Each row has a name. Each piece below is followed by the name of the row it came from, unless a question asks for something else. Each question is about the rows just above it.

Columns, left to right: J R V Q K B H N F
Z_988: [126 126 113 135 156 138 130 139 121]
Z_864: [171 160 175 135  90  55 150  91 182]
Z_136: [127 128 124 141 105 121 115 143 119]
Z_389: [113 137 126 134 132 138 128 129 130]
Z_129: [ 79  85  62 141 205 217 116 173  67]
Z_172: [113 137 126 134 132 138 128 129 131]
[130  67 131] is in which column, read top down?
F
Which column holds this, read top down? [173 129]
N
[128 116] is in which column, read top down?
H
Which column holds this, read top down? [115 128 116 128]
H
Which column holds this, read top down? [ 90 105 132 205 132]
K
[ 55 150  91]
Z_864

Columns, left to right: W T A Z P S L M
Z_736: [ 79 122 163 164  39 119 135  83]
Z_987: [189 184 171 164 163  80 101 101]
Z_325: [137 143 175 154  81 155  49  77]
Z_52: [127  71  73 120 149 214 105 136]
Z_893: [122 148 172 152  79 149  52  72]
Which column holds this, read top down? [175  73 172]
A
Which column holds [164 154 120] top down?
Z
Which column holds [163  81] top down?
P
[ 71 148] is in which column, read top down?
T

Columns, left to right: D U E Y G
Z_728: [111 132 141 131 134]
Z_197: [153  98 126 108 134]
Z_535: [ 78 129 171 135 160]
Z_920: [171 135 158 128 141]
Z_396: [217 175  41 148  45]
Z_410: [153  98 167  97 171]
Z_81: [143  94 129 107 136]
Z_516: [180 143  78 131  84]
Z_340: [132 141 133 158  98]
Z_100: [ 95 108 168 111 163]
Z_837: [138 154 109 144 103]
Z_806: [ 89 136 156 134 150]
Which column holds [134 134 160 141  45 171 136  84  98 163 103] top down?
G
[171 135 160]
Z_535
[132 141 131]
Z_728
Which column holds [129 135] top down?
U
[111 163]
Z_100

Columns, left to right: bir sili Vefa Ludur sutim vodul Zuz mipu tig Kuzuk
Z_750: [117 137 127 137 139 135 120 127 121 132]
Z_6: [117 127 137 145 149 150 153 143 144 143]
Z_985: [ 64 125 132 137 139 135 120 127 126 117]
[117  64] is in which column, read top down?
bir
[117 127 137]
Z_6

Columns, left to right: notog gaba gozi reze Rez
Z_824: [119 134  72 161 155]
Z_160: [132 150 125 146 174]
Z_138: [144 134 154  92 172]
Z_86: [134 144  51 145 134]
[145 134]
Z_86
Which row holds [144 134]?
Z_138

Columns, left to right: didak suz pavuf vozo nuvu Pega Lut Mizos
Z_800: [ 82 117 164  87 141  64  78 139]
Z_746: [209 192 142  59 174 156 140 114]
Z_739: [159  87 187 135 159  75  83  92]
Z_667: [ 87 187 135 159  87 120 142 179]
Z_707: [ 51  97 132  77 145 183  93  71]
Z_510: [ 87 159 140  90  93 120 142 179]
[ 87 120 142]
Z_667
Where do [ 87 187 135 159  87 120 142 179] appear?
Z_667
[ 83 142] is in which column, read top down?
Lut
Where do [132  77 145 183  93] appear?
Z_707
[159  87 187 135 159  75  83  92]
Z_739
Which row holds [183  93]?
Z_707

Columns, left to right: roga Fasat nusu gile
Z_903: [104  53 152 117]
Z_213: [115  50 139 120]
Z_627: [ 98  62 145 118]
Z_201: [120  99 139 124]
Z_432: [120 119 132 126]
Z_640: [122 108 130 126]
Z_151: [114  92 133 123]
Z_262: [108  80 144 121]
Z_584: [116  64 145 120]
Z_764: [104  43 140 118]
Z_176: [110  71 130 126]
Z_465: [119  83 138 123]
Which column holds [ 62  99 119 108  92  80] top down?
Fasat
[122 108 130 126]
Z_640
Which row holds [ 92 133 123]?
Z_151
The row with [114  92 133 123] is
Z_151
[104  43]
Z_764
[115  98 120 120 122 114] is in which column, read top down?
roga

Columns, left to right: tep farar posa Kige Povu Todob
Z_56: [102 114 121 146 114 130]
Z_702: [148 102 108 133 132 128]
Z_936: [109 139 128 154 122 120]
Z_551: [102 114 121 146 132  72]
Z_323: [148 102 108 138 104 163]
[130 128 120  72] is in which column, read top down?
Todob
The row with [114 121 146 114] is
Z_56
[148 102 108 133 132 128]
Z_702

Columns, left to right: lufif medek zis pob pezed vol
Z_939: [ 58 103 140  90 116  53]
Z_169: [ 58 103 140 128 155 188]
Z_51: [143  90  90  54  58  53]
Z_665: [ 58 103 140  90  90  54]
Where do [ 58 103 140  90  90] appear?
Z_665
[ 58 103 140  90 116  53]
Z_939
Which column holds [ 90 103] top down?
medek
[140  90  90  54]
Z_665
[90 54 58]
Z_51
[140 140] is in which column, read top down?
zis
[143  90  90  54  58]
Z_51

Columns, left to right: Fas vub Tesu nufe Tol setog
Z_876: [151 140  67 145 140 140]
Z_382: [162 153 156 133 132 149]
Z_320: [146 156  68 171 172 160]
Z_979: [133 132 156 153 162 114]
Z_120: [ 60  97 181  86 159  97]
Z_312: [216 150  74 151  54 145]
Z_943: [142 149 145 137 153 147]
Z_717: [153 151 156 135 139 148]
Z_417: [ 67 140 151 145 140 161]
Z_84: [148 138  70 143 138 138]
Which column holds [162 146] top down?
Fas
Which column holds this, read top down? [172 162]
Tol
Where do [151  54 145] appear?
Z_312
Where do [162 153 156 133 132] appear?
Z_382
The row with [151 140  67 145 140] is
Z_876
Which column holds [161 138] top down?
setog

